Moves between elements:
su: j138->j608, j207->j774, j501->j97, j98->j510, j48->j681, j153->j965, j174->j608, j360->j715, j121->j983, j199->j774, j97->j469, j948->j909, j942->j192, j544->j150, j392->j533, j909->j983, j730->j791, j811->j516, j664->j440, j953->j624, j438->j575, j266->j360, j965->j812, j492->j138, j489->j559, j840->j953, j600->j942, j146->j783, j983->j938, j575->j781, j791->j115, j456->j91, j497->j174, j774->j600, j41->j576, j390->j499, j533->j202, j862->j429, j516->j243, j388->j800, j938->j881, j812->j527, j800->j947, j621->j24, j527->j138, j881->j153, j715->j135, j248->j121, j576->j730, j920->j721, j798->j489, j24->j174, j947->j492, j440->j589, j882->j798, j608->j948, j233->j492, j783->j983, j624->j388, j681->j48, j510->j920, j902->j757, j150->j812, j243->j527, j448->j575, j91->j568, j559->j882, j757->j266, j429->j438, j589->j544, j563->j390, j781->j207, j568->j664, j469->j575, j115->j489, j480->j248, j202->j146, j192->j392, j499->j501, j400->j563, j721->j480, j135->j400
ra: j138->j527, j207->j199, j501->j469, j98->j920, j48->j942, j153->j516, j174->j948, j360->j135, j121->j621, j199->j681, j97->j499, j948->j983, j942->j392, j544->j882, j392->j202, j909->j938, j730->j400, j811->j243, j664->j589, j953->j440, j438->j781, j266->j715, j965->j812, j492->j568, j489->j902, j840->j624, j600->j575, j146->j199, j983->j881, j575->j207, j791->j489, j456->j516, j497->j608, j774->j942, j41->j150, j390->j501, j533->j146, j862->j400, j516->j840, j388->j559, j938->j153, j812->j138, j800->j492, j621->j48, j527->j233, j881->j965, j715->j400, j248->j497, j576->j791, j920->j480, j798->j576, j24->j510, j947->j388, j440->j544, j882->j41, j608->j909, j233->j811, j783->j392, j624->j811, j681->j448, j510->j721, j902->j730, j150->j798, j243->j953, j448->j98, j91->j664, j559->j757, j757->j360, j429->j575, j589->j150, j563->j115, j781->j207, j568->j440, j469->j429, j115->j559, j480->j516, j202->j510, j192->j533, j499->j774, j400->j390, j721->j248, j135->j563

In the rows, zero is written as 155.

The rows follow the links: the fewer symbols apart two elements are, the more alike their rows tend to be.

Each row is also shifted at random along 10 hidden directions that mean nothing.

Some elements, each with a row of numbers:
j563 -> [ 137  176  152  152  175  201  148  229  177  156  164  196  163  140  154  144  161  148  150  158  132  182  143  135  121  145  173  142  182  164  171  126  172  116  176  175  194  123  133  127  178  133  152  121  124  169]
j948 -> [ 117  190  174  176  187  182  166  244  173  138  146  122  148  104  149  179  168  167  155  187  122  156  126  128  129  215  153  139  181  203  183  139  139  118  130  202  157  150  156  174  142  182  109  115  159  188]
j390 -> [ 129  164  167  124  141  125  137  195  166  171  108  202  149  167  170  159  113  130  173  155  196  141  167  163  148  175  164  166  196  156  181  166  114   95  158  183  206  134  195  144  167  143  196  149  159  115]
j388 -> [ 164  153  175  113  108  122  171  102   84  185  118  165  170  171  162  140  143  138  200  148  198   92  116  193  138  191  148  169  185  175  153  205   80  144  130  150  129  162  206  199  150  185  250  235  183  152]
j492 -> [ 163  135  173  172  193  188  149  104  179  199  164  175  146  174  152  139  167  152  161  148  109  166  180  161  127   78  197  172  168  166  171  174  172  173  151   88  146  202  161  126  179  112  183  154  133  115]
j146 -> [ 120  190  143  176  181  167  151  164  175  122  177  157  137  125  156  202  153  158  119  165  133  145  197  196  153  174  169  147  125  163  143  137  208  173  123  139  169  170  172  140  167  154  122  120  155  137]
j456 -> [ 213  154  181  166  181  175  180  129  135  110  134   55  134   76  147  130  194  165  142  141  157  144  192  206  190  153  187  201  171  138  194   88  184  231  172  149  117  138  202  176  134  133  154  172  121  153]
j774 -> [ 129  178  137  119  170  168  187  108  127  128  159  111  156  170  127  125  176  146  138  161  179  122  145  201  152  143  175  131  160  155  119  147  122  201  211  159  107  139  174  189  158  198  153  176  172  173]
j800 -> [ 115  132  189  180  149  174  179  148  152  224  147  185  215  178  179  142  127  117  156  201  150  185  169  129  141  215  107  168  152  183  164  247  120  118  131  138  112  142  154  179  194  141  229  198  240  137]
j909 -> [ 190  135  165  166  141  146  129  163  149  185  160  155  154  177  139  193  131  147  136  177  143  184  106  121  126  132  155  153  147  179  158  166  196  135  124  124  175  178  142  157  135  161  137  132  181  196]
j429 -> [ 166  165  144  116  168  178  156  189  143  140  188  151  123  155  156  148  163  164  150  159  140  105  156  181  166  160  204  120  193  150  180   99  158  127  163  158  164  172  207  123  152  139  112  133  107  144]
j781 -> [ 152  143  150  153  163  213  189  173  152  134  153   92  162  120  134  167  147  132   96  161  163  131  157  190  163  166  192  151  189  133  195  111  154  169  151  135  145  194  238  170  200  144  121  152  167  139]
j681 -> [ 126  104  172  137  151  250  239  233   83  211  139  150  217  106   94  122  139  149  169  214  125  165   83  119   73  196  190  165  208  177  220  194  152  163  148  198   66  136  159  168  143   66  160  166  144  233]
j174 -> [ 196  163  194  200  144  165  167  203  200  142  133   97  112  118  140  235  161  156  148  237  136  161  164  127  162  169  118  123  129  133  150  127  203  168  128  131  188  206  127  181  159  173  125  116  144  172]
j207 -> [ 106  128  138  117  135  139  162  140  172  189   86  172  155  202  131  149  141  147  186  146  206  139  166  111  158  102  159  179  152   91  145  193  108  150  203  163  161  162  112  192  145  138  148  169  151  150]
j840 -> [ 124  192  159  162  138  127  180  164  164  146   80  109  128  125  167  157  180  175  171  164  177  120  214  156  198  196  111  169  149  102  164  148  103  194  162  167  186  146  139  218  119  169  167  190  142  146]
j812 -> [ 117  189  173  172   99  130  183  187  175  150  144  115  157   88  160  207  124  174  156  171  192  135  146  127  178  207  136  164  148  146  188  128  148  103  141  182  176  186  164  195  161  167  134  165  152  148]
j965 -> [ 180  153  159  176  107  130  174  109  162  153  158  101  130  138  139  193  138  171  118  174  189  159  144  166  174  114  151  165  137  136  171  126  186  188  155  111  172  225  152  189  162  154  164  179  149  150]
j501 -> [ 204  154  158   96  142   96  122  110  100  164  194  192  161  241  172  114  142  141  217  130  167  171  100  124  163  122  160  160  114  173   99  174  175  101  218  163  136   60  123  111  100  192  165  167  170  185]
j953 -> [  96  190  132  162  195  192  180  198  134  189  157  150  162  136  160   87  177  188  127  166   87  158  154  172  104  176  177  123  190  180  159  147   84  186  135  168  155  160  181  172  136  136  161  155  137  170]
j533 -> [ 104  154  158  154  165  152  170  126  149  140   96  157  171  119  131  164  134  133  151  127  197  149  165  189  129  143  183  209  184  165  180  179  140  192  151  164  142  148  186  171  162  138  186  171  172  132]
j510 -> [ 129  118  156  207  228  176  188  138  173  140  206  154  190  176  157  119  163  162  127  154  126  223  183  166  154  156  128  147  173  175  145  207  144  201  154  167  107  136  144  108  184  144  169  164  185  120]
j150 -> [ 218  127  139  158  125  148  134   91  153  149  173  134  162  159  130  129  125  155  103  111  189  158  124  218  137  107  197  153  164  171  151  126  156  200  138  124  145  227  233  139  205  158  159  161  170  127]
j715 -> [ 156  116  159  157  105  177  180  178  164  210  142  186  192  158  155  180  139  125  140  214  155  223  139   98  136  138  117  154  129  123  138  170  205  117  173  153  176  144   72  180  171  135  198  161  172  203]
j862 -> [ 202  166  160  127  126  150  152  160  176   98  121  122  125  122  158  215  150  123  146  121  205  113  168  167  213  130  181  187  154   97  168   70  199  127  185  144  204  151  198  151  182  194  118  147  145  144]
j783 -> [ 114  148  140  158  130  106  115  118  164  157  106  200  175  184  157  201  111  117  166  119  200  191  151  103  150  125  147  214  102  148  121  205  192  122  152  155  174  118  112  162  131  186  136  150  220  169]
j664 -> [ 207  119  136  166  175  147  107   98  191  198  163  167  127  185  166  140  141  168  112  174  136  171  214  223  149   95  182  124  148  153  128  141  157  203  130  111  166  237  188  151  169  119  181  129  139  104]
j469 -> [ 159  166  160  119  177  118  153   96  160  131  131  138  114  202  148  123  164  150  163  139  205  107  194  216  195  117  174  160  192  145  160  150   98  189  214  147  158  158  191  160  151  161  190  176  132   91]
j121 -> [ 164   90  190  182  133  119  163  164  179  186   72  149  169  173  143  206  114  123  158  187  207  196  174  103  168  157  102  197  158  122  182  223  149  160  127  156  166  174  119  185  156  135  179  163  207  139]
j400 -> [ 152  137  135  181  202  152  133   71  223  137  162  153  170  222  175  138  180  109   84  136  189  214  227  197  210   84  114  161  146  128  116  178  158  210  225  109  168  141  113  168  231  191  205  179  216   89]

From each start, follow one symbol. Which element do you reach?
Answer with the element's name.
[ 179  155  178  207  172  151  156  156  185  133  167   92  125  148  158  202  172  157  111  216  158  169  202  174  200  173  118  146  132  161  179  153  208  203  143  114  155  183  119  193  160  145  144  143  164  145]
ra -> j881
[ 163  105  191  198  181  173  207  186  158  183  150  132  167  152  135  152  140  152  138  209  131  216  148  133  120  154  131  146  194  163  182  193  148  197  131  154  133  177  152  144  165  107  181  162  160  156]
su -> j121
[ 135  122  162  165  153  191  215  200  130  145  180  127  201  129  169  167  133  135  124  206  162  150  178  176  191  279  122  137  178  153  202  177  143  137  122  189   99  155  212  165  201  132  154  176  201  137]
su -> j575
[ 198  139  207  163  101  122  169  155  137  164  116  110  159  146  141  213  139  134  177  204  195  173   94   93  160  174  108  172  116  146  141  169  185  127  153  157  142  148  110  215  133  206  160  170  194  208]
su -> j948
[ 148  145  140  152  160  105  133  113  131  155  183  158  167  193  173  139  145  171  133  132  181  171  136  163  173  151  150  177  168  201  183  185  145  150  150  154  142  152  147  159  128  153  168  178  180  150]
ra -> j965
[ 174  153  191  178  105  157  202  118  151  183  146  105  152  122  133  182  134  157  151  180  164  173  129  123  155  116  156  176  130  128  175  141  196  164  160  101  155  201  145  185  159  144  168  190  152  167]
ra -> j233
[ 120  156  147  141  200  158  177  152  117  167  139  154  179  164  154   66  191  188  187   97  128  183  140  116  147  127  172  197  183  167  181  182  105  181  193  191  121   82  120  152   86  132  160  190  135  186]
su -> j243
[ 128  136  155  142  115  174  207  180  111  188  131  135  184  149  116  169  154  144  183  233  160  154  109  107  122  197  115  127  125  137  126  197  145  161  158  190  100  136   96  217  130  160  155  177  175  239]
su -> j681
[ 115  151  140   87  125  156  159  249   99  190  167  211  156  149  168  154  115  171  197  187  153   88  121  139  135  250  183  124  206  170  205  158   99   49  113  224  163  151  211  143  121  112  134  141  122  175]
ra -> j207
[  82  183  168  163  139  132  181  178  192  116   40   99  154   89  135  178  150  168  171   93  232  149  149  102  179  139  162  250  187  124  222  138  111  146  190  205  181  139  147  216  132  174  122  179  151  141]
su -> j965
[ 159  160  124  107  145  136  134  138  138  119  155  168  115  166  161  195  162  159  187  131  172   73  177  169  191  159  185  160  129  124  139  130  188  148  153  149  163  154  164  146  122  168  101  139  127  163]
su -> j774
[ 120  166  140  168  218  148  118  193  140  135  219  172  176  164  203  138  167  180  133  132  133  170  157  150  182  218  165  169  183  236  211  169  159  104  123  180  138  112  157  122  134  144  120  134  179  150]
su -> j881
[ 166  204  135  162  142  190  131  225  166  163  218  210  150  164  162  153  192  189  192  164   84  138  121  108  129  178  141   93  116  161  122  140  188  115  148  156  181  145   95  116  154  155  116  109  113  205]
su -> j882
[ 140  191  162  179  147  163  185  161  162  147  134  106  137  115  153  155  185  176  159  143  134  160  171  112  172  139  150  171  122  108  152  116  170  186  177  135  177  142  127  179  118  172  122  167  131  177]
su -> j527
[ 128  153  177  192  139  169  197  134  181  139   96  120  155  109  102  198  137  129  151  171  180  198  163  138  127  107  155  194  117  116  139  163  210  221  182  140  151  154  114  183  165  148  153  156  161  169]
su -> j146
[ 196  112  174  164  152  129  149   92  154  201  138  144  184  176  179  122  138  141  163  188  177  187  199  171  177  173  126  176  127  153  147  199  145  166  161  152  102  143  149  187  160  136  220  183  197  127]
ra -> j440
[ 148  174  141  137  126  171  162  166  156  142  117  137  170  126  112  109  161  175  180   97  189  129   83  159  108  144  181  156  181  169  151  136   91  177  185  203  138  159  172  168  164  184  143  162  131  173]
su -> j798
[ 106  189  163  175  150  139  147  159  202  167  153  173  136  152  185  190  143  178  175  151  134  151  169  108  161  137  146  157  130  151  141  154  147  100  140  149  197  194  132  155  151  176  123  140  149  136]
su -> j608
